[[ -2  -1 -15]
 [ 16  15 -17]
 [ 33  -9   1]]
->
[[ -1 -15]
 [ 15 -17]]

[[-37  27 -26]
 [-40  17 -21]
 [-27  28 -30]]
->
[[ 27 -26]
 [ 17 -21]]

[[  4   0 -27]
 [ 31   9   5]
 [  2   3 -16]
 [ 21   9  12]
 [ -2   0 -15]]
->
[[  0 -27]
 [  9   5]]

[[  0  -6 -17  23 -34]
 [ -1  -2  -6   7 -11]]
->
[[ -6 -17]
 [ -2  -6]]

[[-27  22   7]
 [-33   8   2]
 [-33  27  20]
 [-17   8   2]
 [-27  11   2]]
->
[[22  7]
 [ 8  2]]

[[-21  19  12  30]
 [ 31   8  17  19]
 [-37 -21  17   2]]
->
[[19 12]
 [ 8 17]]

[[-15   9 -21]
 [ 25 -21  14]
 [-36  36 -28]]
->
[[  9 -21]
 [-21  14]]

[[-12  -8  17  15]
 [ 16  25 -33 -13]]
->
[[ -8  17]
 [ 25 -33]]
---
[[-11 -24  11  13  12  11  -3 -12  -1 -17   0  -8]
 [ -4   1  15  15  -3 -10 -15  12  10   3   2  -8]
 [  2   7 -21 -20  -6  13  -3 -16  -9   2  16  11]
 [  0   2  -2  -2  -3  14 -39 -31  14   2  16  -4]
 [ 12  20  -4 -13 -14  -8   6  13  -6  15   2   4]
 [  2   5 -13   8 -11  -4  -2   9  -2 -14  -7   5]
 [  0  -4   4 -11   8  14  23  -6  -2  -3  -3   2]]
->
[[ 12  20  -4 -13 -14  -8   6  13  -6  15   2   4]
 [  2   7 -21 -20  -6  13  -3 -16  -9   2  16  11]
 [  2   5 -13   8 -11  -4  -2   9  -2 -14  -7   5]
 [  0   2  -2  -2  -3  14 -39 -31  14   2  16  -4]
 [ -4   1  15  15  -3 -10 -15  12  10   3   2  -8]
 [  0  -4   4 -11   8  14  23  -6  -2  -3  -3   2]
 [-11 -24  11  13  12  11  -3 -12  -1 -17   0  -8]]

[[-13  -1  11  -4   3  -8   4  16   0  -7]
 [  8   1  -8  19   0  17 -35 -15 -22 -24]
 [ 34   6  10  -5   2   6  18  13  11  14]
 [ -2   4  -9 -37  -3   8   3  -2 -17  -4]]
->
[[ 34   6  10  -5   2   6  18  13  11  14]
 [ -2   4  -9 -37  -3   8   3  -2 -17  -4]
 [  8   1  -8  19   0  17 -35 -15 -22 -24]
 [-13  -1  11  -4   3  -8   4  16   0  -7]]

[[-27   2 -23 -12   6   8 -15   4   6  10]
 [-10  16   8 -13  18  11   2 -16  -1  14]
 [  3   6 -13 -31   5   3 -24 -13 -19   9]
 [  0   4  -1 -14   3  22 -10   3  -9  28]]
->
[[-10  16   8 -13  18  11   2 -16  -1  14]
 [  3   6 -13 -31   5   3 -24 -13 -19   9]
 [  0   4  -1 -14   3  22 -10   3  -9  28]
 [-27   2 -23 -12   6   8 -15   4   6  10]]

[[ 20 -32  11]
 [ -9 -14   9]
 [-37  16 -15]
 [  3  -2 -12]]
->
[[-37  16 -15]
 [  3  -2 -12]
 [ -9 -14   9]
 [ 20 -32  11]]

[[-20  40   5 -34 -12 -35   8  -3  19  34 -14 -16  16 -12  24 -18]
 [ 19  11   0  39  32   3  -9  22 -10 -13   0  -4 -19 -11 -13  -1]
 [-31  24   8 -20 -31 -21  27 -19  10 -14 -10  -5  17   2  21   7]]
->
[[-20  40   5 -34 -12 -35   8  -3  19  34 -14 -16  16 -12  24 -18]
 [-31  24   8 -20 -31 -21  27 -19  10 -14 -10  -5  17   2  21   7]
 [ 19  11   0  39  32   3  -9  22 -10 -13   0  -4 -19 -11 -13  -1]]

[[-17  30]
 [ -8 -11]
 [  2  11]]
->
[[-17  30]
 [  2  11]
 [ -8 -11]]
---
[[ 28 -34 -12  37  -1 -17   0 -17]
 [  3 -12  20  27   2  21  36  18]]
->
[[  3 -12  20  27   2  21  36  18]
 [ 28 -34 -12  37  -1 -17   0 -17]]

[[-15  -5   1   1   4  12 -21  12  -3  -9   3 -12 -12]
 [ 10   1 -11  -5  -7  -5  -3 -18   5  12 -30   9  -1]
 [ 11   3   6  10   3   9 -18 -19  -8  -3 -18   1  -1]]
->
[[ 11   3   6  10   3   9 -18 -19  -8  -3 -18   1  -1]
 [-15  -5   1   1   4  12 -21  12  -3  -9   3 -12 -12]
 [ 10   1 -11  -5  -7  -5  -3 -18   5  12 -30   9  -1]]

[[ 20  28 -21  -7  12  -9  -6  15]
 [ 30  16   1 -27 -14  -9  -2  39]]
->
[[ 30  16   1 -27 -14  -9  -2  39]
 [ 20  28 -21  -7  12  -9  -6  15]]

[[ -5  -8 -31   3 -24   3  -6]
 [ -5   4  21   9  15   8  -5]]
->
[[ -5   4  21   9  15   8  -5]
 [ -5  -8 -31   3 -24   3  -6]]

[[  0   4 -17 -40  21 -10   8]
 [  6  15 -20  12 -25 -22 -17]
 [ 19  21 -11   2  -2 -39  -7]]
->
[[ 19  21 -11   2  -2 -39  -7]
 [  0   4 -17 -40  21 -10   8]
 [  6  15 -20  12 -25 -22 -17]]

[[-14  16  34]
 [ 18 -40  36]]
->
[[ 18 -40  36]
 [-14  16  34]]
---
[[-31 -28  25 -25]
 [ 26  29 -29 -25]
 [-34  25  21  29]]
->
[[ 26  29 -29]
 [-34  25  21]]

[[-32  15 -14]
 [ 22 -27  -9]
 [ 31 -21   8]
 [-20  25   7]]
->
[[ 22 -27  -9]
 [ 31 -21   8]]

[[-22 -34  15  27  35]
 [ 13   0 -26  13 -19]
 [-16  16  31 -14   0]
 [ -1  -8   4   5  12]
 [ 26 -30 -23  24   6]]
->
[[ 13   0 -26]
 [-16  16  31]]

[[ 16  14   9  27  -2]
 [-13 -21 -26  31 -31]
 [-10  -3   2 -35  12]]
->
[[-13 -21 -26]
 [-10  -3   2]]

[[ -6  -6  -5  11]
 [ 19   0  31 -20]
 [ 28  25  -7  -4]]
->
[[19  0 31]
 [28 25 -7]]

[[ 37 -10  29]
 [ 20  -8   5]
 [-16  15   8]
 [ -9  25  40]]
->
[[ 20  -8   5]
 [-16  15   8]]
